grid = [[72, 68, 83, 103, 102, 77, 47], [89, 64, 107, 76, 66, 100, 107], [55, 72, 107, 109, 94, 89, 84], [89, 108, 62, 82, 92, 53, 112], [86, 146, 94, 147, 142, 94, 95], [108, 76, 69, 60, 70, 67, 97], [116, 135, 115, 105, 102, 125, 151], [128, 114, 84, 76, 99, 86, 88], [80, 114, 127, 152, 135, 126, 98]]
What is the largest entry?
A: 152
The 2nd smallest entry: 53
What is the entry just left of the largest entry?
A: 127
The entry just right of 142: 94
The entry just left of the centre entry -> 94
What is the smallest entry?
A: 47
What is the first entry in reading order?
A: 72
What is the centre entry?
A: 147
What is the second largest entry?
A: 151
What is the 2nd entry in reading order?
A: 68
What is the 4th entry in reading order?
A: 103
What is the entry just right of the largest entry?
A: 135
What is the entry just left of 66?
A: 76
What is the 3rd smallest entry?
A: 55
